Here is a tiny trained network, its code and every weight. The questions are about switching its units off for an input and a class, where a switched-off unit gives its printed mean instead of its output.

import numpy as np


def w(rows, s, z=0):
    codes = np.array(rows[::2]) - 128.0
    scale = np.full(codes.shape[1], s)
    scale[-1] = z or s
    return codes * scale


def f(y):
    return np.maximum(y, 0)


def log_softmax(a):
    a = a - a.max(-1, keepdims=True)
    return a - np.log(np.exp(a).sum(-1, keepdims=True))


def net(x, mask):
    res = np.array(x, float).reshape(1, 3) / 4 @ E
    y = f(res @ A[0][:, :-1].T + A[0][:, -1])
    res = res + np.where(mask, y, B[0][:, -1]) @ B[0][:, :-1]
    return log_softmax(res[-1] @ U[:, :-1].T + U[:, -1])


A, B = {}, {}
E = w([
[102,2,126,213,139,66],'x0',
[219,156,175,192,79,137],'x1',
[172,73,205,47,113,63],'x2',
],0.0088)
A[0] = w([
[141,118,46,161,102,165,85],'neuron 0',
[92,115,81,96,187,96,187],'neuron 1',
[172,130,139,169,19,137,74],'neuron 2',
[114,93,162,189,116,49,96],'neuron 3',
[108,186,68,194,156,129,144],'neuron 4',
[157,107,147,81,113,68,96],'neuron 5',
[93,97,71,51,118,58,95],'neuron 6',
[201,151,167,153,97,60,147],'neuron 7',
[171,144,158,169,150,134,227],'neuron 8',
[157,47,111,131,178,150,91],'neuron 9',
[144,128,158,104,138,64,254],'neuron 10',
[119,102,152,213,205,72,94],'neuron 11',
[117,29,74,174,134,95,142],'neuron 12',
[92,132,54,169,134,194,126],'neuron 13',
[119,207,117,72,86,241,107],'neuron 14',
[190,64,181,18,84,70,86],'neuron 15',
[22,169,91,204,142,194,92],'neuron 16',
[151,148,123,4,103,182,95],'neuron 17',
[119,92,133,40,131,87,119],'neuron 18',
[71,151,120,96,188,71,76],'neuron 19',
[22,95,132,59,157,201,113],'neuron 20',
[101,84,132,191,124,93,90],'neuron 21',
[148,203,132,104,140,108,110],'neuron 22',
[67,118,90,81,162,129,116],'neuron 23',
[164,212,167,161,77,97,95],'neuron 24',
[179,141,207,176,62,145,68],'neuron 25',
[165,218,197,237,86,76,123],'neuron 26',
],0.011,0.009)
B[0] = w([
[215,172,201,132,64,140,162],'neuron 0',
[113,122,62,189,106,77,219],'neuron 1',
[145,164,121,193,212,128,178],'neuron 2',
[80,118,196,84,173,157,203],'neuron 3',
[168,142,126,112,60,178,211],'neuron 4',
[248,195,177,139,70,136,177],'neuron 5',
[155,188,115,188,153,104,181],'neuron 6',
[124,124,95,164,139,35,218],'neuron 7',
[48,88,3,142,103,62,230],'neuron 8',
[118,107,170,109,185,178,164],'neuron 9',
[93,114,69,76,49,121,254],'neuron 10',
[107,100,193,68,187,190,197],'neuron 11',
[135,116,136,2,162,171,242],'neuron 12',
[163,174,166,140,46,133,209],'neuron 13',
[90,90,155,65,171,171,232],'neuron 14',
[217,216,200,125,60,178,235],'neuron 15',
[181,173,219,176,56,138,223],'neuron 16',
[84,18,185,107,170,205,202],'neuron 17',
[201,202,131,181,87,106,187],'neuron 18',
[120,156,121,229,201,116,162],'neuron 19',
[82,129,126,192,196,24,205],'neuron 20',
[122,114,192,97,168,191,188],'neuron 21',
[71,91,164,52,180,180,173],'neuron 22',
[133,154,86,200,179,61,189],'neuron 23',
[96,161,117,156,196,146,185],'neuron 24',
[165,131,161,208,197,89,194],'neuron 25',
[116,106,108,186,153,88,227],'neuron 26',
],0.0077,0.0097)
U = w([
[186,196,168,133,2,146,70],'0',
[72,88,154,29,223,197,81],'1',
[104,155,85,209,208,36,64],'2',
[58,112,13,74,24,85,254],'3',
],0.014,0.0099)

Each question gives the input, the list of numbers given to net, and the class t.
The units are the neurons (one row each of A and B). Each row of codes is followed by its name. A weight is (code - 128) times the scale printed after its matrix; where a second scale follows, it is the last column's (A, B and U).
mask holds one flag per neuron, in row order. A switched-off neuron (its flag False) gives its mean, the last column of its row in B, instead of its output. The means were averaged over made-up inputs and are rounded, as every weight is.
A unit's drop is (log p(t) with every unit on - log p(t) with that unit switched off) / (log p(t) with every unit on - log p(t) with every unit switched off).
The circuit of an input: a set's keep is (log p(t) with only the set's units on - log p(t) with every unit switched off) / (log p(t) with every unit on - log p(t) with every unit switched off). Starting from the 12 units with the biggest drops (on a tie, the unit counted first), units are removed one at a time, each time the one whose removal leaves the highest keep (on an exact tie, the one counted first), for as long as the keep stays at least 0.8.
circuit, biggest first: the units of the circuit, biggest drop first
unit that matters most: the unit with the biggest drop
top k neurons: the k neurons with the biggest drops, biggest first
drop of u: that unit's drop, to one decimal
input [4,-3,1], class 1: top 3 neurons : (neuron 12; neuron 8; neuron 7)
input [2,-1,3], class 3: circuit, biggest first : (neuron 10; neuron 25)
input [-7,6,5], class 1: unit that matters most : neuron 17
input [1,-3,-1], class 3: top 3 neurons : (neuron 25; neuron 2; neuron 26)
input [7,-8,8], class 0: top 3 neurons : (neuron 15; neuron 18; neuron 5)
input [5,-3,4], class 1: top 4 neurons : (neuron 12; neuron 16; neuron 13; neuron 3)
input [3,-7,-8], class 0: top 3 neurons : (neuron 16; neuron 13; neuron 4)
input [5,-4,5], class 0: top 2 neurons : (neuron 18; neuron 15)
input [-2,-4,-4], class 0: top 3 neurons : (neuron 16; neuron 13; neuron 8)
input [-6,-6,-6], class 0: top 4 neurons : (neuron 16; neuron 13; neuron 4; neuron 12)
input [1,2,-3], class 3: top 2 neurons : (neuron 15; neuron 5)
input [-6,-7,3], class 2: top 4 neurons : (neuron 20; neuron 23; neuron 12; neuron 18)
input [8,2,-8], class 0: top 4 neurons : (neuron 16; neuron 13; neuron 0; neuron 4)
input [-4,5,-2], class 2: unit that matters most : neuron 12
input [4,-7,8], class 0: drop of neuron 15 : 0.7
input [5,8,-2], class 2: drop of neuron 13 : 0.0
input [4,0,5], class 0: drop of neuron 15 : 0.5
